[-248   95  403 -387   57   16  197   64    6   80 -116   85   26 -188
  423   -9  200  444 -221 -178  -10  121 -117  -56  363 -407 -241 -423
  317  158 -252    5 -707 -141 -308  153  -86   96  105]  5
[  21   11  -64 -193  195 -171  163  -70 -108  249  221  -89 -198  -61
  476  327 -249  252  279   22 -113   23  -43  -64  441 -271 -204 -316
   30   40  -30    4 -589  188 -332  252  188 -242   -4]  2
[  -3  -35  150 -212   43 -311  143   20 -131  -98  170 -410   30 -304
  396  287 -219  445  236   -9  -15  105  265   53  526 -185   54  -44
   82   33   67  126 -315  -85 -318   45  -49   40  -24]  7
[ 206  138  -27 -147 -254 -231 -116  127  351  190  454 -445  -50  -34
 -167  195 -197 -192  -81  109 -235  253  315 -123  170  116  289 -171
  144   33  126  192  275 -256 -247 -289  -15  311  -99]  1
[ 135  178  611   97   33 -408   89 -125  -84 -219 -378 -202   68 -503
  248    8   59  815   95 -156  452 -159  177  399 -106  120   11  -65
 -169   82  188  -41 -300   47 -124  -12   48  -40  135]  3
[-508 -316  476   40   80  405  172 -165 -302  313 -746   18   47 -228
  444 -234  445  748  280 -399   58   -4  -86  332   85  -10  161   24
  233   44 -143  -54 -353  168  -49  483  202  -83  -17]  8
[-502 -234 -345  340   20  397  415 -190  137  235 -251  -23 -267   19
  151   79  857  547  170  -29 -361   40 -169 -163 -110 -119   45   35
  239  -27 -174 -248 -429   61   84  742   68 -353   16]  8
[-109 -211  114 -282    6 -144  -14  290  -37  -52  179 -224  200  -16
  164   -5  -81  394 -133 -191  -20  384   39 -176  253   96   69  -44
   31  142  118  190 -307 -331 -132  -11  -64  453 -199]  6
[-603 -288  123 -168 -103   76  -50 -244 -224 -264 -663  180  -93 -286
  195  206   92  220 -305 -209  197 -258  -41 -300   97 -295  -72 -231
 -721 -184 -261  387  287  105 -525   36 -217 -145    3]  6
[-368 -148 -266  225  172   31  313 -221  161  204 -110  -66  -75 -192
  -71  192  313  106   68  279 -370   68   63 -332  241 -332 -162  -19
  460  -83 -321 -210  -96  199  -68   66 -158 -412  233]  6
[  54   92  -74 -390 -143 -339  -96 -180  -81  110  341 -213 -154 -159
  238  469 -580   16 -132  -50  -26  -57   23  131  308  -13  173 -530
 -450 -221   90  190  -52  163 -431 -392 -160 -205 -161]  2
[-107  -60  304 -190   35 -242  123 -283   -8  393   46   88  196  -86
  -31  272   21  235  -59   76 -167   61  -65   49   50  -79  -67 -579
    1  142 -194  -20  -37  229 -242  -45   42 -354  140]  4
[-317  109   49  117 -155  -66  339  -66   27  519 -110 -252 -349  -90
 -140  225  537  364  219 -151 -311   22 -242  555  -91   19  132 -482
  318   43  147 -230 -510  210   11  104   74 -523 -111]  4
[ 488  -41  172  478 -176 -207  -67 -119    0  197  409 -351 -206  279
   42   57  -65 -104  303  470  -30 -299  188  158  139   52   49  -58
 -188    7  213  -79  150 -170 -102  -95  315 -135   43]  4
[ -56  -46 -215  -91 -164  -28   15 -295 -187 -180   12  268  114   34
   35  644   80  262 -457  254   28 -195 -237 -136   -1 -193  -76 -422
 -822  -21  -61   23  143  399 -341  -66 -160 -397  106]  6
[-230   33  177  294  -43  256    5  -46 -126   39  -29  171  -93  351
  139 -118  352  153 -176   -8 -294 -257 -327 -188   38 -161 -115  -79
  338  -26  -33  -74   62 -721  -30  -53   70 -224  -30]  0
[ 533   44  431   39  -44 -122 -101   53  196  256  271 -219  241  155
 -134 -535   49   98  143  -26 -177   43  142  408   33  206   -6 -287
   60  131   36   -9 -265  -65  446 -269  313   70   35]  5
[  91  -55 -239  -84  133 -245  -53 -377  107 -236  229 -199  250  235
   50  244 -426    3  103  466  179 -103  121  -88   80    8  120  424
 -672 -107 -167   38  277  110  133   20   32  250  101]  3
[ -29  251 -146  158  -90  -73  261    9  451   44  101  -64  -64  293
 -291 -149  369  -52  -24  197 -456  311  -65 -142 -129  -14   89 -179
  613  -45  -77 -385 -486 -161  557  263 -169   -3  123]  5
[-210  -32    2  211  130  149   14 -100 -312  297   94 -154 -182  -24
  435  265  158  174  111   47 -205   71 -292  -62   97 -210 -122  -43
  234  -39  222 -311 -466 -216 -374  252  323 -278 -159]  8
[ 111  274 -213  -92   65 -144 -216 -250   31  -33  263   40  -13   69
   18  386 -422  -37 -247  188   55  -66   -6  180  149    2  118 -229
 -181  -39   66  -32   62  -97 -176 -330  -64 -237 -150]  5
[ 330  189  157  367 -335    7 -171 -150  274  260  606  -12 -301  472
   99   39 -183 -474   85  352 -186 -404  -37   88  -38  -97  239 -400
  136 -350 -209 -207   -2 -756  209 -143  104 -254 -108]  9
[ 338  151  340  206  -67 -170   50  297   13  170  130 -267  -87  -30
  -39 -194   51  -77   13 -182   38  -68  -15  445  -34  224  171 -202
   91  -25  531 -129 -291 -107  -24   61  365   71 -126]  1
[  74  120  -69  180  -20 -409  301   92  341  229  571 -431   88   15
 -419  186  404  194    8  244 -385  314 -129  -40 -115  -18  -29 -316
  133   40  106 -165 -518  134  155  131  -35 -151  -88]  6
[  33  232   78   13 -148 -395   25 -566  173   10  304 -233   55  264
   68  491 -241  199 -343  461  152 -259 -295  150  337  -73  180 -301
 -688 -113 -128  -43   70  205  -89  -92 -295 -221   99]  8
[ 225 -185  -50   44  113  -17  132  113  188   63  150   17  137  190
  -49 -225  119  -46   73  259 -280  -29   25 -212  185 -187  -99 -233
  -29  -47 -182   58   36  284   60 -267   36   24  167]  3
[-188  -32 -302  155 -122  314  132  -83  101  326 -290  243 -439  -23
 -158  232  678 -130  317 -120 -475   41  -46  -31 -363 -193  -16 -322
  520  -77 -123 -335 -338  -76   -4  270   45 -586 -128]  6
[-238  128 -393  164  310  -87  339 -231  219  320  -62   69 -261 -358
 -212  508  651  155   -3   93 -441  125 -149 -149  -71 -343   -6  -41
  362   47   53 -417 -490  393 -121  380  277 -648  114]  9
[ 697  234 -204  -27  212 -577 -174   -4   69  524  611 -453  108 -148
 -194  253 -240 -356  265   83 -403  116  494  367  186  196  263    7
  541  169  299 -115  192  361   60 -514  203 -200 -110]  1
[-404   41   65  129 -102  117  208 -126  137  281 -371  -37 -311 -347
 -134  179  595  133  -46  -73 -214   55 -200   36 -122 -192  203  -28
  201 -138  -71 -279 -442   30   80  191  205 -311   29]  5
[ -29  107 -297   96 -107   86 -217   28  -26   72 -363   54 -257 -205
 -133  102  -53 -428    5 -138  271 -261  -11 -369 -333  -70  -10  227
   41 -114   32  -91  -71 -224 -107 -114   18 -137  136]  9
[-285  -87  -45  112   62  170   -1 -324  -83 -294  195 -186 -157  557
  130  114 -224  -46  -43  305 -120 -405 -100 -174  268  -56  211  347
 -407 -316 -127   12  246 -537   96  -32 -201  220 -133]  8
[-144  225  452 -474 -289 -261   52 -259  -48   66  249  267  268   18
  -50  278 -483  210 -481  300  175 -138 -440 -250  448 -342 -413 -784
 -501 -224 -458  129 -102  154 -410 -461 -358 -152  401]  7
[-298  127 -331  143  322 -118  450 -205  193  195 -289  -62 -135 -431
  -97  466  479  216 -118  107 -285  207 -112  -64   99 -270 -129   62
  331  -17   64 -443 -616  481 -116  235  150 -374   89]  0
[  -1  118  221  271 -198   52 -151 -221  -85   67 -414  155   24 -181
 -164  304  293  -60  -84   33  463 -133 -129 -218 -666  145  243  242
 -115  106  -15 -215   61 -129 -112   95   47    7  107]  8
[-237 -135 -273  282  393  254  438   74   -8    1  256  175  -97  564
   82 -446   80  -61   11  206 -140 -229 -148  -48  220   54  -67  313
  223 -246  -65 -172  -52  118  230  285  140  260  211]  0
[-306 -117  544  104   33  153  268 -247 -123  -80 -150  315  206  279
  155  367 -108  646 -317  172  165 -189 -443  -55  234    1  -58 -527
 -602  -89 -262   39  -75  241 -299  143 -109  -81  102]  3
[ 524  134  360  -12   -2 -398  -75  -28  322  164  651 -539  -36  -73
 -183  170 -336   -3  173  334  -76   24  270  187  295  145  113 -130
 -281   29  148   81  113   -3 -148 -402  316  187  112]  8
[-114   72 -164   69  -34 -333  258 -131  180  -81 -102 -295 -158 -169
 -103  276  374  433 -180   33 -111   94  102 -197  -21  -45   36   77
  178   40  346 -206 -424   57 -352  120 -166   60   98]  7
[  96   90 -147   54   92  -14   92   65  202  212  627   98  -91  240
  201  -99  -45  -37  -49  140 -331  -50   77   55  155  -79   85 -290
  328 -187 -120  -80 -127 -160   99  157  252  -86   68]  6
[ -44   40  240 -123 -217 -249  -91 -238  -97 -164  -12    3   43  154
  -49  449 -158   -3 -325  203  116 -177 -177 -236  197 -117   51 -254
 -563   11 -161  182  278 -132 -196 -394 -326  -20   26]  6
[-102  303 -252  127  -11  -71   61 -256  194  531  321 -244  -42 -104
 -261  645  212 -218  -65  169 -749  296  -63   20   40 -191  244 -257
  868   42 -108 -360 -277 -150   75 -552  -83 -515 -279]  3
[ 229   -7  428  304 -328 -204 -101 -131  158  159   76  -60  -38 -231
 -161  181  113 -243 -109  158  171   37  -75   -6 -188   77  193 -647
 -630 -177  -38   15  -72  227 -284 -393  154  -49  -81]  6
[-225  139 -257  184  -36  176   85 -354  -12   61 -200  165   16 -194
 -209  561  319   -9 -162  386 -386  -37 -205 -448 -113 -434 -168   98
  140  -62 -102 -424 -228  -10  -97 -105   56 -408   80]  2
[-254   -6  129  268  -79  249  199   40    8 -250 -199   84 -387  482
  242 -245  383  564  -30 -352  -37 -381 -147 -111   75  164  165   19
  -77 -204  122   68 -292 -667    4  655   39   92  -35]  5
[  42  142  131 -229  163  -58   77 -180    0   58  -62   35  231  -75
 -100  156 -126  323 -182   30  141  132 -182  -78   76   40 -290  -72
   20  172  -33 -179 -257  114 -100  -23 -146 -196  334]  2
[ 171  123 -149  141  327 -133  405 -167  193  220  298 -364 -166 -250
 -143  422  545 -146  173  235 -394   74  -98 -176   73 -300 -299   60
  203  176   67 -387 -478  171 -188  -19   95 -400  127]  4
[-285   21  112  242  -87  253  327 -410   78   99   69   79 -252  158
  302  130  179  242 -107  264 -154 -309 -182 -302  129 -298  108 -379
 -142 -344 -320  -17 -157 -129 -270  258    7 -305  195]  6
[ -68 -198   11  220   19  325  101 -177   76  -17   96  140 -212  412
  134  -56   28  -45 -297  195 -227 -199 -107 -199  233  -46   21 -404
 -332 -317 -279   33  125 -239   29 -140  -45 -226   17]  1
[-203 -110  336   66   67  -80  325   65   -2   95  290    8   77  315
   41   -7   68  396  144  140 -132   -9 -343  243  101  -97   16 -127
  116   -4  -49 -114 -506  129  132  166   98  182  -71]  3
[-210 -108  281  427   55  177  -60 -587  183  505  -80   62 -130  175
 -110  236  253   -5   59  156 -140 -233 -304  438  -69   -1  270 -304
 -491 -234 -386 -153   61  541  196   70  385 -552  -24]  9
[-130 -150  184  -78  -98  167   93 -101 -122 -136 -353 -156  337 -524
  269 -159  -29  261  210  -57  313  -39  446   65   75  -11  218  366
   -3   19 -264   81   60  -17   63  127   48  218  303]  4
[-322  -82 -118  137  -44  -95  377 -133  293  336 -143 -244 -116 -449
 -107  238  648  549   -7   68 -477  202  196  -95   93 -154  232 -152
  347  -37  -22 -193 -393   45  -47  342  207 -270   19]  8
[-448 -239  474  -75 -209   53  387   34 -299  236 -270  146   97   -4
  627 -260  496  792   40 -262  -88   75  -81 -216  156 -226 -143 -366
  453   78 -152  -46 -798 -309 -286  616   43  224   42]  4
[-405 -147  410 -180   24  -20  239  -55 -156  -97 -334  -35   48 -323
  399   13  421  525   94 -211   44   75 -115 -119  198 -359 -153  -33
  -11   28  -26  -19 -567  -57 -482  467  -39  191  -86]  4
[-147  -56   66  348   -3  606  187   50  123 -160  252  517   54  899
   80 -175  198  128 -283   66 -338 -308 -332 -182  127   68   13 -534
  -59 -246 -481   28   78 -278  336  261 -292  -54  -76]  1
[ -52  205 -544  165  197   32  313 -307   12  325   37   65 -233 -289
  -48  598  352 -149 -278  236 -323  113  -48 -328   26 -250   30 -183
  405   72    2 -394 -305  332 -218   93  -81 -742  120]  2
[-281 -112 -454   38   23  236  115    4 -175  -43   -7  -75 -305   59
   17   -6   56 -140  157   22   -7  -45  -96 -198  -22 -134 -225  146
 -124 -135   27   -5 -195   -7 -182  108  -16 -113    9]  2
[ -54  -90  -45   69  -18  -21   78   40  249  112 -497  302 -276 -426
  -54 -318  769  257 -173 -289  -75  -19  208 -192 -191   85  125  -75
 -300  -41   50   48  -12  420   20  490  494   28  208]  0
[  47  149 -540  -39   55 -199  388  -81  369  233  306 -389 -136 -156
 -186  617  376  187  207  247 -578  407  228 -312   54 -167  127  -21
  641  195   43 -212 -332  101 -115  253 -173 -304   45]  4
[  98 -115  -43 -464  -61 -491  116   38  -33  102  388 -675  183 -237
  220  120 -178  388  172 -113    6  432  246  172  184   38  167  155
   62  284  250  261 -339  227 -209  -19  -88  378 -128]  5
[ 202  210  206   14   88 -125   84 -165  139  141  -48   60   46 -193
 -159  235  371  -47 -191  135  -58 -146 -207   -3   57 -208  -59 -231
 -282   73  -27 -151 -146  352 -143 -311  176 -181  134]  7
[ -14   28   97  135  425  118   86 -286  -14  170 -162  240  297  179
   11  223 -135  204  -18  134   81  -73  -92   52 -264  106 -130  252
  306   99 -132 -347   57  213  139  248   20 -149  140]  9
[ 379   49  145  -43   58 -319 -211  -20  292  122  357 -337   79   88
 -276  129 -343  -98    2  304 -246  177  118  307  296  135  310  -26
  -69   -6  148  -86   65  154  318 -536   44  162 -211]  1
[ 275  278   25 -233  -39 -449  -97  494  391 -139  430 -262  334 -133
 -469    5 -228   56 -215   32 -244  417  309    3  288  201   53   26
  433  153  306   44  -43 -217   52 -561  -80  687 -141]  0
[ 388  399  352  178  150 -431  142 -376  369   26  381 -169  -32   52
 -281  428  -87  -81  -72  521  248 -218 -248  -88 -265 -128 -284    3
 -294   75    2 -410 -504  -52   -4  204   81 -182  261]  5
[ 100 -199 -118 -360  205 -278  306   61 -154  107  312 -264    8  -40
  221   60  169  219  128  -36 -241  262  353  178  481 -182  -33 -296
  281  267  180  -65 -577   93 -355   96  -35   29   -2]  9
[ 182  131  221  102  108 -158   73  113  136  104  108   17  408  -61
 -319   64   44  136 -181  281 -380  231  119 -142   68  -23  -94 -312
  315  179   36  -91   -5  223  103 -204   47   51   14]  0
[ 417  355  239 -120   41   21 -138  -57  -22 -130  -11  103  177  158
  184   37 -432 -142   38   66  273  -72   20  -11   28  -55 -363  -14
  319  152   25 -194  -91 -276 -223 -279 -116  158  282]  9
[-486 -278  486   67 -219  371 -140    3 -349  -58 -590 -237 -120  -10
  200  134  301   89  263 -158  160  -99 -200  119  -56 -228  191  250
 -300  -31 -144  100 -142 -382  -41    0  -22  260 -455]  9
[ -40 -154  173 -267  132  -82  167  -48 -309  240  -66  -92 -216 -297
  686  138  242  505  291 -296 -113   48  147  311  344 -264  -14 -274
  204  223  110  -32 -676  162 -310  464  227 -235 -137]  7
[-131   33  -22   16  260   33  -33  -11  -35 -121 -409   66   20 -155
  236 -205  -84  179   19 -225  437 -203   -9   57 -225   89 -152  406
  -89   92   94  -21  -42  234   15  416  150  116  270]  4
[-356  -87  366  263 -257  506  -51  185  -45  200 -426  304   92  252
   81 -313  332   98  -74 -194 -161 -170 -301  -33  139   37   51 -129
  220  -60 -296   57  229 -100  190 -176   25  300  -90]  1
[ 533  -56  151  108 -347  -42  -87  103  -40  514  531 -318  130  -33
  -45   29 -115 -534   84  273 -271  151  146  112  140  -23  209 -566
   35  -60  -26   30   49   50  -43 -611  197 -141 -140]  1
[-242  202 -145  198  339  104  284  187  156  101  -67 -184  -55  -69
 -143  278  638  447  182 -127 -419  205 -125 -336  -90  -48 -223   87
  675  135  209 -351 -525 -355 -202  418   13 -122 -118]  7
[  36 -189 -162 -117  283    6   43   74  -12  103 -122   83   86 -313
 -371   28    9 -167  -87   14 -321  153  179 -236  182   23  -10  301
  -86 -148  -85  -19  114  440  248 -401  266   40   83]  5
[-355 -234 -135  460  178  205  366  -54  -68  301 -184  -62   19   24
   87  -32  531  224  110  201 -112   33 -201 -202 -165 -124  -86  231
  219 -130 -105 -257 -240  191  -20  287  256  -54   40]  1
[ -69   -9  159  162   85  -37  354   62 -131 -155 -193 -355 -194  -70
  406  232  248  453  237 -102   95   23  -80 -231  128  -93 -231   81
   98  105  268 -177 -712 -125 -475  363  -21  163  110]  5
[ 128  202   42 -179   62 -386  160 -252  247 -123  227   70  209  -18
 -119  150   11  351 -204  182  160  -81  -32 -132  198  -52 -301 -363
 -346   28 -111   33   54  294 -461  -95 -197  -96  465]  7
[ 139   30  190  -46  204 -224  332 -148  269  329  234 -319  -94 -171
  -20  292  152   78  204  277 -480  114    3  185  367 -334 -113 -364
  338  124 -108 -320 -648  155  148  -31   99 -427   81]  0
[ 156 -153    5  173    1  -14  191  -41   49  219  511 -169 -269  393
  306 -325  -33  214   35  185 -244  -54  -10  262  217  106   45 -203
   -2  -80   68  -43 -203   37  311  188  325 -136  206]  0
